Here is a tiny trained network, its code and every weight. The questions are about switching its units off for an input and a target symbol, where a switched-off unit gives its printed mean instead of its output.

import numpy as np


def w(rows, s, z=0):
    codes = np.array(rows[::2]) - 128.0
    scale = np.full(codes.shape[1], s)
    scale[-1] = z or s
    return codes * scale


def norm(h):
    return h / np.sqrt((h * h).mean(-1, keepdims=True) + 1e-5)


def f(y):
    return np.maximum(y, 0)


def softmax(a):
    e = np.exp(a - a.max(-1, keepdims=True))
    return e / e.sum(-1, keepdims=True)


def log_softmax(a):
    a = a - a.max(-1, keepdims=True)
    return a - np.log(np.exp(a).sum(-1, keepdims=True))


def net(x, mask):
    ids = ['αβγδεζηθλμξπφω'.index(c) for c in x.split()]
    T = len(ids)
    res = E[ids] + P[:T]
    r = norm(res)
    for j in range(3):
        rows = slice(2 * j, 2 * j + 2)
        q, k, v = (r @ M[0][rows].T for M in (Q, K, V))
        z = softmax(np.where(np.tri(T) > 0, q @ k.T / 2**0.5, -1e9)) @ v
        o = O[0][rows]
        res = res + np.where(mask[j], z, o[:, -1]) @ o[:, :-1]
    y = f(norm(res) @ A[0][:, :-1].T + A[0][:, -1])
    res = res + np.where(mask[3:19], y, B[0][:, -1]) @ B[0][:, :-1]
    return log_softmax(norm(res)[-1] @ U[:, :-1].T + U[:, -1])


Q, K, V, O, A, B = {}, {}, {}, {}, {}, {}
E = w([
[162,139,104],'α',
[115,132,159],'β',
[131,132,161],'γ',
[146,130,153],'δ',
[146,130,153],'ε',
[138,138,158],'ζ',
[165,136,112],'η',
[118,137,160],'θ',
[162,140,101],'λ',
[38,4,100],'μ',
[139,126,154],'ξ',
[162,139,105],'π',
[133,126,147],'φ',
[148,132,154],'ω',
],0.036)
P = w([
[101,117,120],'0',
[153,103,142],'1',
[129,145,136],'2',
[59,127,116],'3',
[103,69,127],'4',
[230,129,234],'5',
[135,192,139],'6',
[64,106,160],'7',
[110,34,129],'8',
[56,106,102],'9',
[99,211,87],'10',
[251,181,218],'11',
[227,63,209],'12',
],0.017)
Q[0] = w([
[136,148,101],'H0',
[72,112,126],'H0',
[134,1,125],'H1',
[180,123,151],'H1',
[127,79,184],'H2',
[144,131,169],'H2',
],0.02)
K[0] = w([
[128,111,137],'H0',
[162,152,152],'H0',
[157,253,157],'H1',
[54,176,87],'H1',
[66,94,79],'H2',
[61,143,107],'H2',
],0.019)
V[0] = w([
[111,39,125],'H0',
[131,232,113],'H0',
[32,161,136],'H1',
[120,87,54],'H1',
[168,125,142],'H2',
[136,5,111],'H2',
],0.022)
O[0] = w([
[39,93,249,135],'H0',
[200,135,49,87],'H0',
[96,170,7,169],'H1',
[76,29,111,5],'H1',
[134,172,166,107],'H2',
[14,121,209,141],'H2',
],0.012)
A[0] = w([
[189,166,109,2],'N0',
[26,27,26,212],'N1',
[6,133,149,158],'N2',
[145,118,99,14],'N3',
[155,148,129,38],'N4',
[136,117,111,72],'N5',
[97,171,167,131],'N6',
[204,132,92,126],'N7',
[201,128,135,34],'N8',
[170,12,180,155],'N9',
[148,94,7,209],'N10',
[49,159,46,184],'N11',
[151,185,183,139],'N12',
[121,196,134,168],'N13',
[228,147,134,57],'N14',
[111,74,202,106],'N15',
],0.013,0.007)
B[0] = w([
[103,138,131,155],'N0',
[54,222,207,166],'N1',
[53,77,157,202],'N2',
[130,138,118,128],'N3',
[119,137,127,131],'N4',
[138,118,138,128],'N5',
[100,121,133,199],'N6',
[82,102,155,187],'N7',
[94,133,166,146],'N8',
[186,100,65,160],'N9',
[113,87,156,166],'N10',
[160,5,127,176],'N11',
[91,105,132,255],'N12',
[86,114,98,244],'N13',
[85,123,113,196],'N14',
[130,117,95,170],'N15',
],0.013,0.0089)
U = w([
[137,49,136,160],'α',
[20,74,20,69],'β',
[63,245,115,150],'γ',
[130,162,252,131],'δ',
[140,156,210,62],'ε',
[167,206,141,153],'ζ',
[199,106,173,162],'η',
[86,124,11,223],'θ',
[135,62,131,162],'λ',
[43,61,151,2],'μ',
[84,131,208,91],'ξ',
[172,90,129,158],'π',
[36,62,162,63],'φ',
[169,182,236,109],'ω',
],0.013,0.0071)

Each question gives the input, a string of symbols that net reads in full, and the target symbol t.
The units are the heads (2 rows each of Q, K, V and O) and the neurons (one row each of A and B). Each row of codes is followed by its name. A weight is (code - 128) times the scale printed after its matrix; where a second scale follows, it is the last column's (O, A, B and U).
mask holds one flag per unit, heads first, then neurons. A switched-off unit (its flag False) gives its mean, the last column of its rows in O or B, instead of its output. The means were averaged over made-up inputs and are rounded, as every weight is.
A unit's drop is (log p(t) with every unit on - log p(t) with that unit switched off) / (log p(t) with every unit on - log p(t) with every unit switched off).
The circuit of an input: a set's keep is (log p(t) with only the set's units on - log p(t) with every unit switched off) / (log p(t) with every unit on - log p(t) with every unit switched off). Starting from the 12 units with the biggest drops (on a tie, the unit counted first), units are removed one at a time, each time the one whose removal leaves the highest keep (on an exact tie, the one counted first), for as long as the keep stays at least 0.8.
circuit, biggest first: the units of the circuit, biggest drop first
k most important neurons: the k neurons with the biggest drops, biggest first
heads that matter: for each layer, one digit per head in row order, 1 if its drop is at least 0.15 and else 0, layers parted by /
input γ γ γ ζ, target γ: heads that matter => 010
input β γ δ θ γ, target δ: circuit, biggest first => (H1)
input δ α θ γ θ γ θ, target θ: circuit, biggest first => (H1; H2; H0)
input θ γ ζ π θ γ β, target θ: circuit, biggest first => (H1; H0; H2)
input γ ω α γ π ξ θ γ ω π θ ω θ, target θ: circuit, biggest first => (H1; H0)
input α δ γ φ π, target γ: heads that matter => 010
input θ ζ β δ ξ θ β γ θ, target β: heads that matter => 110
input γ γ θ γ α θ γ λ β γ β ε, target γ: circuit, biggest first => (H1; N2)
input γ δ θ γ ζ θ λ π β θ ζ, target β: circuit, biggest first => (H1; N11; H2)
input θ θ β, target θ: circuit, biggest first => (H2; H0)
input γ θ γ, target γ: heads that matter => 000
input γ θ γ ε, target θ: circuit, biggest first => (H0; H2)
input α γ δ δ δ, target δ: heads that matter => 010
input θ γ ξ γ δ θ θ γ γ δ, target γ: circuit, biggest first => (H1; H0)
input θ θ θ θ θ δ, target θ: circuit, biggest first => (H1; H2)
input γ θ β θ γ ζ, target θ: heads that matter => 011
input γ θ ζ, target γ: heads that matter => 000
input γ ξ γ η γ π α ε δ η η, target δ: circuit, biggest first => (H1; H2)
input ε γ γ β θ γ α, target θ: circuit, biggest first => (H1; N11)
input θ ξ ζ ε θ ε β γ γ γ θ φ, target γ: circuit, biggest first => (H1)
input γ γ θ α θ δ ξ γ θ ω ζ, target θ: 3 most important neurons => (N1; N2; N11)
input η γ ζ δ λ ε θ γ δ γ η δ, target γ: heads that matter => 010
input ω ω ω ξ γ γ θ ξ, target γ: most important neuron => (N2)
input γ γ ε θ, target γ: heads that matter => 111
input ω β η ζ γ γ λ γ ζ β γ γ β, target γ: 2 most important neurons => (N11; N2)
input γ ε δ ε γ γ γ ζ γ θ θ ω γ, target θ: 2 most important neurons => (N2; N1)
